Here is a tiny trained network, its code and every weight. The questions are about switching its units off for an input and a target symbol, where a switched-off unit gives its printed mean instead of its output.

import numpy as np


def w(rows, s, z=0):
    codes = np.array(rows[::2]) - 128.0
    scale = np.full(codes.shape[1], s)
    scale[-1] = z or s
    return codes * scale


def f(y):
    return y / 2 * (1 + np.tanh(0.7978845608 * (y + 0.044715 * y**3)))


def softmax(a):
    e = np.exp(a - a.max(-1, keepdims=True))
    return e / e.sum(-1, keepdims=True)


def log_softmax(a):
    a = a - a.max(-1, keepdims=True)
    return a - np.log(np.exp(a).sum(-1, keepdims=True))


def net(x, mask):
    ids = ['αβγζλμσψ'.index(c) for c in x.split()]
    T = len(ids)
    res = E[ids] + P[:T]
    r = res
    for j in range(2):
        rows = slice(2 * j, 2 * j + 2)
        q, k, v = (r @ M[0][rows].T for M in (Q, K, V))
        z = softmax(np.where(np.tri(T) > 0, q @ k.T / 2**0.5, -1e9)) @ v
        o = O[0][rows]
        res = res + np.where(mask[j], z, o[:, -1]) @ o[:, :-1]
    y = f(res @ A[0][:, :-1].T + A[0][:, -1])
    res = res + np.where(mask[2:18], y, B[0][:, -1]) @ B[0][:, :-1]
    return log_softmax(res[-1] @ U[:, :-1].T + U[:, -1])


Q, K, V, O, A, B = {}, {}, {}, {}, {}, {}
E = w([
[78,187,9,172,183],'α',
[105,193,218,50,117],'β',
[148,99,72,153,218],'γ',
[249,176,208,96,129],'ζ',
[157,82,32,109,201],'λ',
[236,89,102,164,79],'μ',
[211,128,206,102,40],'σ',
[55,236,150,217,192],'ψ',
],0.016)
P = w([
[254,208,1,52,101],'0',
[231,202,50,84,119],'1',
[202,189,72,98,128],'2',
[185,178,99,112,131],'3',
[170,166,112,119,132],'4',
[164,148,118,129,142],'5',
[159,135,125,131,147],'6',
[156,111,134,135,145],'7',
[156,95,140,143,153],'8',
[150,80,152,145,148],'9',
[157,53,143,146,153],'10',
[152,36,157,142,149],'11',
[154,39,154,140,156],'12',
],0.0086)
Q[0] = w([
[113,160,55,170,116],'h1',
[37,161,73,201,53],'h1',
[120,161,70,169,36],'h2',
[226,185,200,2,171],'h2',
],0.01)
K[0] = w([
[196,102,125,153,182],'h1',
[66,193,100,115,94],'h1',
[142,191,105,93,136],'h2',
[127,7,164,118,143],'h2',
],0.015)
V[0] = w([
[70,192,134,198,144],'h1',
[110,184,128,161,199],'h1',
[120,191,186,128,167],'h2',
[170,191,143,96,2],'h2',
],0.0083)
O[0] = w([
[142,35,131,87,165,3],'h1',
[93,130,108,206,167,140],'h1',
[190,85,19,2,69,135],'h2',
[104,125,73,179,55,207],'h2',
],0.0079,0.0041)
A[0] = w([
[46,84,168,80,105,93],'n1',
[165,195,115,88,88,85],'n2',
[111,155,174,125,8,129],'n3',
[80,110,126,65,41,28],'n4',
[149,78,79,113,75,145],'n5',
[170,116,77,110,152,54],'n6',
[130,140,102,44,45,139],'n7',
[110,71,172,119,112,33],'n8',
[122,171,168,195,138,67],'n9',
[158,138,96,100,93,11],'n10',
[131,203,55,66,78,99],'n11',
[161,144,151,50,161,51],'n12',
[5,100,81,136,115,188],'n13',
[19,186,137,126,106,94],'n14',
[72,62,76,133,192,85],'n15',
[153,180,149,47,124,18],'n16',
],0.012,0.011)
B[0] = w([
[228,215,233,133,130,127],'n1',
[60,54,182,117,166,206],'n2',
[211,137,146,62,201,254],'n3',
[188,192,97,68,183,136],'n4',
[89,211,123,139,115,188],'n5',
[185,200,130,222,89,142],'n6',
[128,77,102,118,179,206],'n7',
[199,232,21,109,128,120],'n8',
[177,192,4,147,112,139],'n9',
[153,135,124,230,181,132],'n10',
[105,76,125,172,27,209],'n11',
[46,140,199,43,111,138],'n12',
[189,136,146,85,158,180],'n13',
[208,95,75,180,119,142],'n14',
[109,105,213,135,187,186],'n15',
[40,178,148,175,36,149],'n16',
],0.012,0.0084)
U = w([
[148,163,156,106,108,42],'α',
[61,131,73,10,102,144],'β',
[36,194,164,34,107,157],'γ',
[118,65,254,218,139,48],'ζ',
[71,227,166,124,184,185],'λ',
[222,244,97,172,51,253],'μ',
[179,82,206,93,174,78],'σ',
[142,164,158,107,106,50],'ψ',
],0.0054,0.0074)

Each question gives the input, a string of symbols that net reads in full, and the target symbol t.
The units are the heads (2 rows each of Q, K, V and O) and the neurons (one row each of A and B). Each row of codes is followed by its name. A weight is (code - 128) times the scale printed after its matrix; where a second scale follows, it is the last column's (O, A, B and U).
mask holds one flag per unit, heads first, then neurons. A switched-off unit (its flag False) gives its mean, the last column of its rows in O or B, instead of its output. The means were averaged over made-up inputs and are rounded, as every weight is.
A unit's drop is (log p(t) with every unit on - log p(t) with that unit switched off) / (log p(t) with every unit on - log p(t) with every unit switched off).
The circuit of an input: a set's keep is (log p(t) with only the set's units on - log p(t) with every unit switched off) / (log p(t) with every unit on - log p(t) with every unit switched off). Starting from the 12 units with the biggest drops (on a tie, the unit counted first), units are removed one at a time, each time the one whose removal leaves the highest keep (on an exact tie, the one counted first), for as long as the keep stays at least 0.8.
circuit, biggest first: the units of the circuit, biggest drop first
most important unit: the unit with the biggest drop
k most important neurons: the k neurons with the biggest drops, biggest first
heads that matter: for each layer, one digit per head in row order, 1 if its drop is at least 0.15 and else 0, layers parted by /
drop when u is switched off: that unit's drop, to one decimal
input μ β β μ σ λ γ α λ ζ, target λ: circuit, biggest first : [h2, n12, n9]
input γ μ γ γ σ λ γ ψ σ σ, target σ: heads that matter : 10
input μ λ ζ, target λ: circuit, biggest first : [h2, n11]
input ζ γ β β σ, target σ: circuit, biggest first : [n3, n7]
input μ ψ β β γ, target μ: circuit, biggest first : [n2, n7]
input λ σ γ α σ γ α μ σ μ λ ψ α, target σ: circuit, biggest first : [n13, h1]
input μ γ α λ γ ζ ψ α α, target σ: circuit, biggest first : [h1, n13]
input σ α ζ β, target σ: 4 most important neurons : [n3, n2, n7, n14]
input μ ζ γ σ σ γ λ ζ β σ α, target μ: circuit, biggest first : [h2, n2]
input γ β γ β ζ γ β ζ, target γ: circuit, biggest first : [h2, n12, n16]
input γ γ β γ μ α σ β, target σ: most important unit : n3
input σ β β γ ψ μ ζ α β, target μ: circuit, biggest first : [h2, n14, n2]
input ζ β γ, target μ: circuit, biggest first : [n2, n6]
input α α ψ, target μ: 2 most important neurons : [n9, n2]
input β μ α σ γ ψ ψ ζ ζ γ β, target γ: circuit, biggest first : [h2, n12, n16]
input γ γ ζ λ γ γ μ μ β, target μ: 3 most important neurons : [n14, n9, n2]
input μ σ γ ψ λ μ ψ λ γ α β ψ, target σ: 2 most important neurons : [n5, n13]
input γ β ψ α α α ζ α ψ σ α μ ζ, target μ: drop when n15 is switched off : 0.1
input β ψ ζ, target ζ: drop when n10 is switched off : 0.2
input α ζ σ σ λ, target μ: drop when n2 is switched off : 0.2
